x =
[[133 150  99 127 139 102 158 139]
 [113 110 146 122 142 154 110 122]]
Rows and columns are counted from 1.
row 1 col 1	133
row 2 col 7	110
row 1 col 4	127
row 2 col 4	122
row 1 col 5	139

W =
129  102  142  140  138  121  114  107  132  122  130  122
132  122  127  124  141  134  136  125  131  135  131  127
131  122  121  121  128  143  137  119  149  123  127  120
133  127  127  128  130  129  129  128  128  129  129  128
Indices start at 1.
(1, 1)	129
(2, 1)	132
(1, 2)	102
(4, 4)	128
(2, 10)	135
(2, 2)	122
(3, 1)	131
(4, 6)	129
(3, 2)	122
(4, 9)	128
(4, 3)	127
(2, 9)	131
(2, 4)	124
(1, 3)	142
(3, 4)	121

data =
115  128  127  126  128  141  135  126  126  135  129  138  122
126  126  127  128  127  122  138  126  127  139  129  128  129
137  125  124  124  124  128  124  124  125  142  124  136  123
128  131  132  130  126  120  124  136  134  126  122  113  138
134  128  126  127  125  131  120  127  127  130  123  143  125
130  128  129  128  128  124  125  128  128  121  143  128  134
123  130  131  129  128  131  126  134  132  128  122  114  131
117  130  131  132  130  121  142  130  130  124  135  125  136
117  129  131  131  130  122  143  129  130  124  136  124  135
118  127  126  123  128  151  128  127  125  137  128  129  116
135  126  127  126  126  123  125  127  127  139  122  123  128
128  127  128  127  127  123  130  124  127  136  130  142  130
Indices start at 1.
row 1 col 1 -> 115
row 5 col 5 -> 125
row 9 col 12 -> 124
row 6 col 7 -> 125
row 3 col 6 -> 128
row 1 col 9 -> 126
row 4 col 11 -> 122
row 12 col 12 -> 142
row 10 col 10 -> 137
row 7 col 13 -> 131
row 12 col 1 -> 128
row 9 col 9 -> 130
row 7 col 9 -> 132
row 4 col 3 -> 132
row 3 col 5 -> 124
row 8 col 13 -> 136
row 8 col 11 -> 135
row 6 col 1 -> 130
row 8 col 3 -> 131
row 5 col 4 -> 127
row 10 col 9 -> 125
row 12 col 8 -> 124
row 6 col 8 -> 128
row 3 col 9 -> 125
row 10 col 2 -> 127
row 6 col 13 -> 134
row 8 col 4 -> 132
row 5 col 9 -> 127
row 9 col 11 -> 136
row 10 col 1 -> 118
row 3 col 13 -> 123
row 7 col 5 -> 128
row 11 col 4 -> 126
row 6 col 6 -> 124
row 11 col 1 -> 135
row 12 col 2 -> 127
row 4 col 12 -> 113

B =
[[106 139 135 123 114 104]
 [135 138 137 123 123 128]
 [124 143 142 124 115 125]
 [134 134 138 126 129 134]
 [109 135 132 124 121 100]]
Rows and columns are counted from 1.
(1, 1)	106
(4, 2)	134
(5, 3)	132
(1, 3)	135
(5, 6)	100
(2, 6)	128
(3, 1)	124
(4, 5)	129
(2, 3)	137
(2, 2)	138
(5, 2)	135

M =
[[133 128 129 130 128 128 128]
 [151 134 146 146 136 129 129]
 [116 126 125 118 124 128 128]
 [137 129 137 131 130 128 129]
 [120 126 124 121 122 128 128]
 [126 129 106 144 127 128 127]]
Rows and columns are counted from 1.
(1, 1) -> 133
(6, 7) -> 127
(2, 4) -> 146
(3, 7) -> 128
(4, 5) -> 130
(3, 6) -> 128
(4, 3) -> 137
(5, 1) -> 120
(5, 7) -> 128
(3, 4) -> 118
(1, 7) -> 128
(1, 5) -> 128
(4, 7) -> 129
(5, 4) -> 121
(4, 4) -> 131
(6, 4) -> 144

X =
[[131 124 117 136 133 122 122 120 140 119 121 139 138 136]
 [143 110 112 149 145 110 107 115 143 110 111 142 146 145]
 [137 124 122 137 134 124 126 121 133 120 125 136 126 131]
 [129 121 122 132 135 123 124 125 137 124 121 134 134 133]
 [149 107 106 146 144 110 105 109 148 111 108 150 146 149]
 [138 113 110 142 147 113 109 115 145 112 109 147 146 151]
 [143 119 115 139 144 117 116 113 137 117 111 136 140 141]]
Rows and columns are counted from 1.
(1, 1) = 131
(2, 5) = 145
(7, 3) = 115
(5, 13) = 146
(6, 2) = 113
(4, 1) = 129
(2, 12) = 142
(6, 8) = 115
(1, 5) = 133
(3, 4) = 137
(3, 14) = 131
(5, 12) = 150
(4, 8) = 125
(5, 7) = 105
(7, 1) = 143
(1, 9) = 140
(6, 1) = 138
(2, 7) = 107
(3, 7) = 126
(5, 9) = 148
(4, 4) = 132
(3, 13) = 126
(6, 9) = 145
(5, 2) = 107
(1, 10) = 119
(2, 10) = 110
(1, 11) = 121
(4, 2) = 121
(1, 3) = 117
(1, 7) = 122
(3, 5) = 134

grid =
[[130 130 128 130 130 129 128 129 129 129 129 129]
 [104 105 154 104 104 156 154 155 155 154 158 157]
 [148 146 112 147 147 111 111 111 110 112 110 110]
 [117 118 141 117 117 142 141 142 141 141 143 142]
 [119 120 139 119 120 140 139 140 139 139 141 140]
 [145 143 114 144 144 114 114 114 115 115 113 114]
 [152 150 107 151 151 107 108 107 107 108 105 106]
 [135 135 123 135 135 123 123 124 124 123 123 123]
 [145 143 114 144 144 114 114 114 114 115 113 113]
 [132 131 127 132 131 127 127 127 127 127 127 127]
 [136 135 123 135 135 123 123 124 123 123 123 123]
 [120 121 139 120 120 139 138 138 137 138 140 139]]
Rows and columns are counted from 1.
row 1 col 1	130
row 8 col 10	123
row 11 col 11	123
row 5 col 5	120
row 2 col 12	157
row 9 col 7	114
row 4 col 2	118
row 8 col 12	123
row 6 col 5	144
row 3 col 8	111
row 10 col 1	132
row 7 col 4	151
row 11 col 7	123
row 7 col 10	108
row 8 col 3	123
row 9 col 11	113
row 6 col 12	114
row 10 col 4	132
row 10 col 9	127
row 1 col 4	130
row 9 col 6	114
row 3 col 9	110
row 4 col 10	141
row 6 col 8	114
row 3 col 6	111
row 3 col 11	110
row 8 col 2	135
row 11 col 3	123
row 10 col 8	127
row 9 col 1	145
row 7 col 8	107
row 7 col 6	107
row 3 col 1	148
row 1 col 2	130
row 6 col 3	114
row 1 col 12	129
row 2 col 2	105
row 11 col 2	135
row 2 col 10	154
